Here is a tiny trained network, its code and every weight. The questions are about switching its units off for an input and a target symbol, where a switched-off unit gives its printed mean instead of its output.

import numpy as np


def w(rows, s, z=0):
    codes = np.array(rows[::2]) - 128.0
    scale = np.full(codes.shape[1], s)
    scale[-1] = z or s
    return codes * scale


def f(y):
    return np.maximum(y, 0)


def softmax(a):
    e = np.exp(a - a.max(-1, keepdims=True))
    return e / e.sum(-1, keepdims=True)


def log_softmax(a):
    a = a - a.max(-1, keepdims=True)
    return a - np.log(np.exp(a).sum(-1, keepdims=True))


def net(x, mask):
    ids = ['ΞΦαβστ'.index(c) for c in x.split()]
    T = len(ids)
    res = E[ids] + P[:T]
    r = res
    for j in range(2):
        rows = slice(2 * j, 2 * j + 2)
        q, k, v = (r @ M[0][rows].T for M in (Q, K, V))
        z = softmax(np.where(np.tri(T) > 0, q @ k.T / 2**0.5, -1e9)) @ v
        o = O[0][rows]
        res = res + np.where(mask[j], z, o[:, -1]) @ o[:, :-1]
    y = f(res @ A[0][:, :-1].T + A[0][:, -1])
    res = res + np.where(mask[2:14], y, B[0][:, -1]) @ B[0][:, :-1]
    return log_softmax(res[-1] @ U[:, :-1].T + U[:, -1])


Q, K, V, O, A, B = {}, {}, {}, {}, {}, {}
E = w([
[155,251,161,116,101],'Ξ',
[96,172,154,93,116],'Φ',
[85,156,123,98,154],'α',
[70,127,169,75,84],'β',
[155,224,189,109,59],'σ',
[51,83,129,78,144],'τ',
],0.013)
P = w([
[107,110,190,153,191],'0',
[150,134,92,83,136],'1',
[154,129,198,118,133],'2',
[204,152,101,131,142],'3',
[79,119,167,160,118],'4',
[168,159,75,64,125],'5',
[123,74,168,136,6],'6',
[97,118,95,36,137],'7',
[149,117,178,199,50],'8',
[153,135,93,87,144],'9',
[102,144,178,155,236],'10',
],0.02)
Q[0] = w([
[138,113,75,164,160],'H0',
[95,133,121,126,112],'H0',
[92,170,124,122,170],'H1',
[174,124,113,4,124],'H1',
],0.023)
K[0] = w([
[103,117,153,77,54],'H0',
[107,129,102,133,124],'H0',
[85,144,186,60,132],'H1',
[119,98,237,251,197],'H1',
],0.013)
V[0] = w([
[137,145,162,168,141],'H0',
[132,112,131,191,81],'H0',
[113,49,175,85,106],'H1',
[107,99,47,123,249],'H1',
],0.014)
O[0] = w([
[93,84,110,125,169,208],'H0',
[178,98,128,149,95,2],'H0',
[66,194,104,156,3,193],'H1',
[170,61,176,12,22,61],'H1',
],0.012,0.005)
A[0] = w([
[57,206,113,134,60,77],'N0',
[165,72,253,127,178,122],'N1',
[198,87,25,62,77,2],'N2',
[118,153,254,66,198,146],'N3',
[74,162,124,176,160,114],'N4',
[201,136,74,45,174,121],'N5',
[55,157,63,199,47,15],'N6',
[126,140,60,71,36,236],'N7',
[75,137,23,64,151,124],'N8',
[147,144,41,135,110,220],'N9',
[164,137,92,75,165,83],'N10',
[90,114,242,178,50,217],'N11',
],0.008,0.0045)
B[0] = w([
[141,87,164,148,130,232],'N0',
[155,218,96,68,59,162],'N1',
[141,158,35,77,130,159],'N2',
[251,139,53,202,104,208],'N3',
[206,95,96,104,159,227],'N4',
[96,30,144,237,147,148],'N5',
[190,22,16,164,2,179],'N6',
[173,104,202,173,108,250],'N7',
[118,111,154,126,122,185],'N8',
[30,214,145,72,241,167],'N9',
[160,98,134,222,74,139],'N10',
[117,240,110,125,172,227],'N11',
],0.0081,0.012)
U = w([
[234,81,107,71,165,75],'Ξ',
[58,220,81,72,160,187],'Φ',
[150,166,40,44,105,78],'α',
[93,129,54,200,78,48],'β',
[156,66,191,223,180,143],'σ',
[70,142,255,148,176,254],'τ',
],0.0074,0.0039)

Each question gives the input, a string of symbols that net reads in full, and the target symbol t.
The units are the heads (2 rows each of Q, K, V and O) and the neurons (one row each of A and B). Each row of codes is followed by its name. A weight is (code - 128) times the scale printed after its matrix; where a second scale follows, it is the last column's (O, A, B and U).
mask holds one flag per unit, heads first, then neurons. A switched-off unit (its flag False) gives its mean, the last column of its rows in O or B, instead of its output. The means were averaged over made-up inputs and are rounded, as every weight is.
A unit's drop is (log p(t) with every unit on - log p(t) with that unit switched off) / (log p(t) with every unit on - log p(t) with every unit switched off).
The circuit of an input: a set's keep is (log p(t) with only the set's units on - log p(t) with every unit switched off) / (log p(t) with every unit on - log p(t) with every unit switched off). Starting from the 12 units with the biggest drops (on a tie, the unit counted first), units are removed one at a time, each time the one whose removal leaves the highest keep (on an exact tie, the one counted first), for as long as the keep stays at least 0.8.
circuit, biggest first: the units of the circuit, biggest drop first
k most important neurons: the k neurons with the biggest drops, biggest first
which heads matter: for each layer, one digit per head in row order, 1 if its drop is at least 0.15 and else 0, layers parted by /
input Φ Ξ τ Ξ σ τ σ, target Ξ: circuit, biggest first : [H1, N1]
input σ Φ Ξ τ α σ σ σ Φ τ, target Φ: 4 most important neurons : [N7, N9, N3, N0]
input α Ξ σ σ β σ, target Ξ: which heads matter : 01
input τ Φ Ξ σ Φ, target Φ: circuit, biggest first : [N7]
input Ξ β τ Φ σ σ σ σ τ τ, target σ: circuit, biggest first : [H1, N5]
input α σ τ Ξ σ α, target Ξ: circuit, biggest first : [H1, N7]
input τ Ξ τ σ β, target Ξ: which heads matter : 01
input σ σ τ τ β Ξ, target Φ: 3 most important neurons : [N9, N7, N3]
input Ξ τ σ σ β σ, target σ: circuit, biggest first : [N5, H1]
input τ σ σ α τ τ Φ α Φ, target τ: circuit, biggest first : [H1, N4, N6, N3]
input Ξ Ξ α, target Ξ: 2 most important neurons : [N3, N11]
input α β σ σ σ, target β: circuit, biggest first : [N6, H1]
input α Φ σ β σ, target Φ: circuit, biggest first : [N7, N11]
input Φ τ σ α, target τ: 2 most important neurons : [N3, N6]
input Ξ Φ τ Ξ, target σ: most important neuron : [N5]
input α τ σ, target α: 2 most important neurons : [N3, N1]
input σ β Ξ σ Ξ, target β: circuit, biggest first : [N6, H1]
input σ β τ β Ξ α σ Ξ Φ, target α: circuit, biggest first : [H1, N1, N11]
input β Ξ σ β Ξ τ, target β: circuit, biggest first : [H1, N6]
input Ξ σ Φ σ σ Φ σ, target σ: circuit, biggest first : [H1]
input Φ σ σ σ, target τ: which heads matter : 00
input Φ α σ σ Φ, target α: which heads matter : 01
input Φ τ σ σ β τ α σ Ξ β, target τ: which heads matter : 00
input Ξ β τ σ σ α, target σ: 2 most important neurons : [N5, N10]
